Below are the code and all the weights of a small trained network. Each question names an input and a target symbol and asks about switching units off, where a switched-off unit gives its printed mean instead of its output.

import numpy as np


def w(rows, s, z=0):
    codes = np.array(rows[::2]) - 128.0
    scale = np.full(codes.shape[1], s)
    scale[-1] = z or s
    return codes * scale


def norm(h):
    return h / np.sqrt((h * h).mean(-1, keepdims=True) + 1e-5)


def f(y):
    return y / 2 * (1 + np.tanh(0.7978845608 * (y + 0.044715 * y**3)))


def softmax(a):
    e = np.exp(a - a.max(-1, keepdims=True))
    return e / e.sum(-1, keepdims=True)


def log_softmax(a):
    a = a - a.max(-1, keepdims=True)
    return a - np.log(np.exp(a).sum(-1, keepdims=True))


def net(x, mask):
    ids = ['αγδζλμξστφψω'.index(c) for c in x.split()]
    T = len(ids)
    res = E[ids] + P[:T]
    r = norm(res)
    for j in range(3):
        rows = slice(3 * j, 3 * j + 3)
        q, k, v = (r @ M[0][rows].T for M in (Q, K, V))
        z = softmax(np.where(np.tri(T) > 0, q @ k.T / 3**0.5, -1e9)) @ v
        o = O[0][rows]
        res = res + np.where(mask[j], z, o[:, -1]) @ o[:, :-1]
    y = f(norm(res) @ A[0][:, :-1].T + A[0][:, -1])
    res = res + np.where(mask[3:11], y, B[0][:, -1]) @ B[0][:, :-1]
    return log_softmax(norm(res)[-1] @ U[:, :-1].T + U[:, -1])


Q, K, V, O, A, B = {}, {}, {}, {}, {}, {}
E = w([
[124,68,99,207],'α',
[102,77,139,182],'γ',
[135,97,166,91],'δ',
[168,205,112,143],'ζ',
[146,173,114,103],'λ',
[112,208,160,89],'μ',
[211,141,125,79],'ξ',
[199,99,92,97],'σ',
[223,73,143,52],'τ',
[103,122,98,121],'φ',
[72,136,133,216],'ψ',
[91,161,80,254],'ω',
],0.023)
P = w([
[225,152,86,90],'0',
[210,144,78,103],'1',
[203,147,66,118],'2',
[215,124,54,129],'3',
[201,139,48,133],'4',
[212,135,42,123],'5',
[209,140,36,139],'6',
[216,159,24,138],'7',
[235,148,16,142],'8',
[168,198,32,133],'9',
[252,150,18,108],'10',
],0.0034)
Q[0] = w([
[140,100,60,123],'h1',
[108,59,122,186],'h1',
[108,116,44,61],'h1',
[157,152,97,136],'h2',
[70,104,249,67],'h2',
[99,156,177,97],'h2',
[154,165,154,61],'h3',
[180,172,148,107],'h3',
[153,141,61,159],'h3',
],0.016)
K[0] = w([
[87,85,66,114],'h1',
[160,109,152,118],'h1',
[139,99,54,122],'h1',
[128,31,81,108],'h2',
[146,48,254,139],'h2',
[156,190,214,190],'h2',
[73,132,29,134],'h3',
[95,65,43,90],'h3',
[193,237,110,128],'h3',
],0.0095)
V[0] = w([
[28,252,109,135],'h1',
[77,159,176,139],'h1',
[56,144,92,101],'h1',
[88,94,74,118],'h2',
[87,89,18,170],'h2',
[167,152,84,101],'h2',
[135,121,70,165],'h3',
[147,64,202,224],'h3',
[117,112,149,181],'h3',
],0.012)
O[0] = w([
[156,111,127,166,110],'h1',
[180,181,131,72,55],'h1',
[2,103,161,109,111],'h1',
[21,162,94,33,160],'h2',
[73,210,130,89,205],'h2',
[103,151,190,137,236],'h2',
[96,180,78,66,181],'h3',
[233,55,171,217,2],'h3',
[60,118,140,121,71],'h3',
],0.0069,0.005)
A[0] = w([
[15,153,95,73,210],'n1',
[251,93,33,99,133],'n2',
[107,75,254,202,253],'n3',
[195,170,155,145,101],'n4',
[134,95,60,147,206],'n5',
[183,226,161,123,185],'n6',
[108,103,7,165,30],'n7',
[184,157,139,112,95],'n8',
],0.0088,0.004)
B[0] = w([
[143,135,156,81,253],'n1',
[48,152,56,161,211],'n2',
[85,164,158,39,166],'n3',
[135,118,163,158,159],'n4',
[107,138,199,96,168],'n5',
[155,48,189,148,237],'n6',
[142,2,133,212,143],'n7',
[110,131,125,170,154],'n8',
],0.0085,0.0062)
U = w([
[98,151,151,186,136],'α',
[163,24,174,75,66],'γ',
[127,164,77,223,50],'δ',
[105,26,101,195,167],'ζ',
[87,152,105,73,195],'λ',
[210,204,122,210,85],'μ',
[223,52,63,87,101],'ξ',
[127,145,33,109,254],'σ',
[81,66,204,107,9],'τ',
[224,146,54,161,110],'φ',
[189,132,252,150,107],'ψ',
[179,186,129,84,126],'ω',
],0.013,0.0036)

Each question gives the input, a string of symbols that net reads in full, and the target symbol t.
The units are the heads (3 rows each of Q, K, V and O) and the neurons (one row each of A and B). Each row of codes is followed by its name. A weight is (code - 128) times the scale printed after its matrix; where a second scale follows, it is the last column's (O, A, B and U).
mask holds one flag per unit, heads first, then neurons. A switched-off unit (its flag False) gives its mean, the last column of its rows in O or B, instead of its output. The means were averaged over made-up inputs and are rounded, as every weight is.
A unit's drop is (log p(t) with every unit on - log p(t) with that unit switched off) / (log p(t) with every unit on - log p(t) with every unit switched off).
The circuit of an input: a set's keep is (log p(t) with only the set's units on - log p(t) with every unit switched off) / (log p(t) with every unit on - log p(t) with every unit switched off). Starting from all 11 units, units are removed one at a time, each time the one whose removal leaves the highest keep (on an exact tie, the one counted first), for as long as the keep stays at least 0.8.
circuit, biggest first: the units of the circuit, biggest drop first
top k neurons: the k neurons with the biggest drops, biggest first
heads that matter: for each layer, one digit per head in row order, 1 if its drop is at least 0.15 and else 0, layers parted by /
drop when u is switched off: that unit's drop, to one decimal
input α ζ τ λ α λ τ ξ, target φ: heads that matter	010
input μ φ δ σ γ γ μ λ α μ δ, target σ: circuit, biggest first	(h2, n6, n2, n1)
input σ ζ φ ζ α ζ α ξ, target λ: circuit, biggest first	(h2)
input γ μ λ τ μ τ μ, target ψ: heads that matter	000
input τ φ λ γ, target λ: circuit, biggest first	(h2, n6)
input δ λ λ α ξ γ α ω μ μ, target ψ: circuit, biggest first	(h3, n6)
input γ δ ξ, target φ: heads that matter	000
input σ μ λ μ γ μ τ δ γ, target τ: circuit, biggest first	(n3, n2)
input μ σ α μ λ λ μ φ ζ, target λ: heads that matter	011
input φ ξ λ ψ τ, target λ: heads that matter	001
input φ α ζ σ, target λ: drop when h1 is switched off	0.1
input μ μ ξ μ σ μ τ φ ψ, target λ: drop when n2 is switched off	0.0
input γ μ τ μ α ω ξ φ α ψ, target λ: drop when h2 is switched off	0.3
input σ σ ω λ ζ μ μ τ σ, target σ: top neuron	(n2)
